Where the symbols take the items:
state | x f w a u h
s852 | s384 . s887 s744 s415 s501
s384 | s852 s734 s813 s925 s950 s222
s488 | s239 s604 s44 s501 s19 s744
s211 | s843 s19 s166 s149 s604 s847
s843 | s211 s810 s408 s370 s57 s460
s555 | s144 s553 s366 s313 s823 s337
s767 | s313 s813 s734 s144 s12 s671
s810 | s19 s843 s219 s350 s239 s654
s401 | s350 s149 s610 s19 s501 s415
s426 | s583 s12 s950 s788 s813 s99
s313 | s767 s887 . s555 s175 s351
s390 | s947 s222 s671 s57 s370 s734
s350 | s401 s370 s99 s810 s222 s950
s239 | s488 s57 s945 s222 s810 s925
s847 | s460 s93 s823 s510 s366 s211
s610 | s99 s327 s401 s168 s433 s583
s415 | s950 s510 s583 s93 s852 s401
s168 | s219 s166 s19 s610 s44 s965
s946 | s327 s99 s370 s408 s671 s12
s887 | s813 s313 s852 s553 s583 s433
s501 | s222 s947 s433 s488 s401 s852
s654 | s93 s460 s788 s950 s925 s810
s222 | s501 s390 s451 s239 s350 s384
s351 | s671 s433 s947 s337 s327 s313
s96 | s510 s950 s12 s460 s734 s370
s947 | s390 s501 s351 s604 s149 .
s44 | s945 s337 s488 s433 s168 s553
s945 | s44 s980 s239 s451 s219 s644
s12 | s175 s426 s96 s919 s767 s946
s370 | s149 s350 s946 s843 s390 s96
s327 | s946 s610 s149 s166 s351 s175
s19 | s810 s211 s168 s401 s488 s93
s99 | s610 s946 s350 s219 s451 s426
s950 | s415 s96 s426 s654 s384 s350
s965 | s788 s823 s93 s583 s553 s168
s149 | s370 s401 s327 s211 s947 s510
s919 | s823 s788 s460 s12 s144 s408
s671 | s351 s451 s390 s980 s946 s767
s366 | s120 s744 s555 . s847 s604
s980 | s337 s945 s57 s671 s408 s144
s788 | s965 s919 s654 s426 s644 s219
s144 | s555 s644 s120 s767 s919 s980
s604 | s57 s488 s337 s947 s211 s366
s460 | s847 s654 s919 s96 s120 s843
s433 | s451 s351 s501 s44 s610 s887
s337 | s980 s44 s604 s351 s166 s555
s120 | s366 s925 s144 s734 s460 s57
s408 | s166 s219 s843 s946 s980 s919
s175 | s12 s583 s510 s823 s313 s327
s510 | s96 s415 s175 s847 . s149
s734 | . s384 s767 s120 s96 s390
s823 | s919 s965 s847 s175 s555 s166
s57 | s604 s239 s980 s390 s843 s120
s553 | s644 s555 s744 s887 s965 s44
s166 | s408 s168 s211 s327 s337 s823
s644 | s553 s144 s925 s813 s788 s945
s219 | s168 s408 s810 s99 s945 s788
s744 | s925 s366 s553 s852 s93 s488
s451 | s433 s671 s222 s945 s99 s813
s925 | s744 s120 s644 s384 s654 s239
s583 | s426 s175 s415 s965 s887 s610
s93 | s654 s847 s965 s415 s744 s19
s813 | s887 s767 s384 s644 s426 s451

In the rows, zero is written as 196.

The rows follow the links: the fewer symbols apart two items are, the more alike their rows tend to be.

Each row is also shifted at random along 11 hidden directions that mean nothing.

Each row, then its item:
186,193,226,202,211,207,203,201,182,201,189,175,208,187,181,206,203,244,223,208,182,201,193,173,206,181,182,163,199,202,202,218,181,159,206,186,173,204,201,198,218 -> s919
198,222,204,199,213,210,181,202,191,207,189,173,223,199,185,167,197,217,195,238,187,195,140,197,154,201,183,216,205,212,162,170,185,198,187,196,174,203,241,209,216 -> s12
193,199,206,196,203,193,189,196,193,219,212,210,226,181,187,189,204,180,216,182,195,198,184,188,204,202,189,183,177,204,189,190,173,180,203,193,206,219,218,177,170 -> s313
242,185,201,189,201,153,193,185,221,225,208,191,155,192,200,220,185,226,193,184,198,197,190,204,196,208,202,223,226,188,176,200,223,225,180,205,181,152,220,229,187 -> s946
185,195,198,213,193,162,175,184,211,196,195,184,208,198,211,235,197,197,150,185,210,200,193,203,160,175,201,228,197,161,196,187,181,211,201,220,180,172,185,223,227 -> s654
134,199,194,206,195,188,216,225,161,165,195,185,196,210,195,175,197,163,207,233,206,206,187,192,172,195,203,228,195,222,191,192,211,193,179,183,189,248,200,181,178 -> s408
220,203,199,220,196,140,151,203,206,198,156,201,158,174,188,205,171,196,213,221,195,211,169,176,174,183,222,209,164,181,162,173,168,210,180,226,173,243,232,212,216 -> s813
223,189,188,182,175,219,207,204,180,189,169,188,198,184,205,182,193,183,194,234,198,195,218,243,172,211,196,235,221,205,180,166,239,223,173,206,211,163,225,162,199 -> s390
168,173,203,188,180,169,202,201,186,214,208,176,166,186,183,223,177,195,192,181,185,180,212,190,232,206,215,177,192,222,196,227,184,209,204,183,213,172,168,181,184 -> s370
185,171,216,206,210,172,172,205,166,194,195,192,241,157,146,215,162,208,179,183,172,198,183,150,224,166,211,172,175,200,191,208,195,166,198,206,173,202,189,199,177 -> s767
210,201,214,181,212,215,208,201,191,216,221,210,233,184,204,200,236,206,232,200,188,205,187,205,217,204,189,180,205,215,206,187,175,187,209,196,201,165,203,169,162 -> s555
101,171,211,199,188,210,188,218,163,199,168,197,198,169,199,220,195,261,244,219,169,208,215,199,230,175,209,177,186,201,225,213,183,176,184,234,193,180,186,169,232 -> s980
199,197,183,222,217,205,186,202,179,204,203,212,190,212,200,176,203,174,207,214,220,215,183,171,173,201,191,214,195,212,184,183,197,187,183,191,189,249,239,221,181 -> s166
206,235,179,213,210,203,165,189,209,192,154,182,158,212,203,165,186,171,187,258,213,197,156,179,132,201,202,222,193,183,144,154,194,227,180,195,174,227,244,228,202 -> s426
165,220,187,157,193,227,211,180,215,163,183,207,209,189,202,177,214,213,210,197,184,193,206,218,215,200,196,195,208,188,196,180,228,203,208,191,204,146,180,171,163 -> s887
162,202,202,222,202,182,173,188,209,211,191,188,213,198,215,209,196,219,196,197,197,203,179,184,168,184,183,193,179,159,198,196,152,177,194,217,168,224,214,213,249 -> s788
190,189,186,183,214,259,192,199,160,209,212,192,218,191,175,185,201,186,193,210,181,184,183,185,243,218,203,167,197,240,206,193,214,195,207,180,229,174,187,188,139 -> s947
219,197,200,188,200,191,221,218,196,201,203,220,147,209,193,171,214,184,230,201,202,203,188,201,199,209,195,188,203,212,194,194,193,206,190,188,202,215,204,197,193 -> s337
129,210,192,209,189,254,167,169,184,188,186,175,280,177,220,183,171,177,185,198,193,213,180,208,159,191,166,210,180,169,194,169,207,160,192,205,183,246,204,201,206 -> s384
213,205,194,152,186,180,190,178,213,136,187,212,233,196,164,191,184,261,162,160,189,196,187,217,173,157,198,251,215,176,201,172,266,198,205,215,187,145,183,221,201 -> s852
228,173,214,173,207,222,218,208,162,176,192,183,194,191,154,213,190,253,188,191,166,193,203,183,232,171,207,171,223,209,222,221,241,191,199,203,189,133,155,209,195 -> s57
233,180,183,209,190,195,183,194,198,185,170,198,186,185,193,189,161,177,176,184,195,194,211,183,187,194,193,191,188,162,181,204,226,183,164,207,173,229,210,211,218 -> s451
192,186,207,206,177,160,193,188,200,234,194,176,188,174,217,225,190,176,224,200,208,198,218,213,189,210,190,195,184,201,177,192,157,190,205,187,210,212,218,159,205 -> s96
215,186,194,192,181,208,192,196,199,203,184,187,228,191,213,203,194,243,220,212,175,172,218,206,220,218,187,181,198,203,191,219,183,171,180,199,189,179,208,146,226 -> s99

From each start, follow one symbol. Which item do you reach?
Answers are names.
---
194,185,172,207,188,253,182,173,190,214,194,197,222,200,214,190,181,179,190,188,202,178,240,180,222,219,178,149,179,194,214,219,189,159,200,181,216,216,199,170,201
u
s501
---
187,192,194,207,200,196,177,190,187,188,226,206,268,187,204,217,211,179,168,163,205,209,197,201,198,178,194,212,179,182,224,188,182,178,209,209,201,201,178,191,179
u
s93
---
247,204,194,176,174,149,205,185,225,167,183,182,208,200,196,203,190,198,150,189,205,180,197,233,150,190,196,250,216,179,170,180,213,230,194,199,189,146,199,183,218
x
s415
---
202,203,228,182,184,191,232,187,220,214,209,187,176,195,209,192,197,201,229,171,188,211,184,227,164,197,159,185,202,176,204,202,186,187,206,188,190,208,186,214,245
f
s925
---
205,192,184,200,169,140,222,195,226,201,211,196,158,201,258,216,208,178,228,194,216,203,226,234,196,223,196,231,205,185,188,202,181,216,170,196,190,192,194,162,197
w
s810
---
227,173,211,183,183,173,216,207,194,198,197,197,194,182,165,197,181,216,196,180,170,184,201,204,213,200,192,180,204,198,192,211,203,191,179,196,186,171,194,180,222
f
s451
---
225,183,192,194,212,217,179,219,170,198,182,215,197,186,162,187,198,235,216,226,174,187,195,172,233,194,211,167,194,230,192,194,201,188,188,206,201,189,222,184,179
a
s337
---
188,197,164,191,191,203,174,186,188,174,183,221,191,183,215,194,188,192,223,209,199,209,222,199,221,195,215,224,196,195,190,181,233,199,177,206,201,203,208,177,138
h
s887
---
195,193,178,177,178,189,208,179,230,186,194,215,199,201,212,187,190,222,202,169,200,184,223,214,203,210,176,204,209,179,195,204,219,182,188,192,192,183,205,195,209
u
s433
---
193,193,207,203,198,219,185,174,194,236,211,174,229,171,215,221,187,164,193,187,193,203,194,209,192,206,184,194,196,181,188,181,196,192,203,200,207,185,201,194,176
f
s384
---
269,177,196,213,206,216,178,188,170,234,193,182,214,188,233,235,208,220,219,237,217,205,225,206,195,202,185,226,222,203,196,189,220,203,179,210,192,157,241,183,179
h
s460
---
169,214,198,189,188,181,182,213,193,176,182,196,216,209,157,162,202,248,211,214,175,170,148,179,192,193,213,169,160,247,196,194,122,178,227,188,209,239,187,172,239
h
s401
---
187,189,214,192,200,176,201,211,183,192,179,217,167,187,165,203,201,210,211,193,193,203,210,185,206,163,212,173,181,203,216,200,181,193,221,206,212,205,184,188,212
h
s604
---
186,189,191,189,198,245,181,171,181,186,158,200,224,181,194,198,187,221,201,214,210,195,240,189,191,181,180,194,207,193,191,184,235,170,211,193,209,180,232,183,188
f
s415
---
235,219,176,169,182,216,235,214,197,159,169,169,166,230,199,141,201,172,181,242,189,163,186,223,171,229,200,202,213,231,177,188,209,234,189,156,205,178,183,160,208
a
s810
---
221,184,190,176,191,213,214,196,211,215,188,200,180,211,179,182,201,216,175,191,194,163,212,218,190,216,180,174,216,205,198,203,190,211,201,189,222,149,209,187,247
f
s401
---
172,217,199,203,205,275,210,159,198,232,206,187,181,196,240,185,209,159,267,196,220,220,220,187,201,216,142,161,202,193,204,211,207,151,223,154,210,237,206,209,157
x
s460
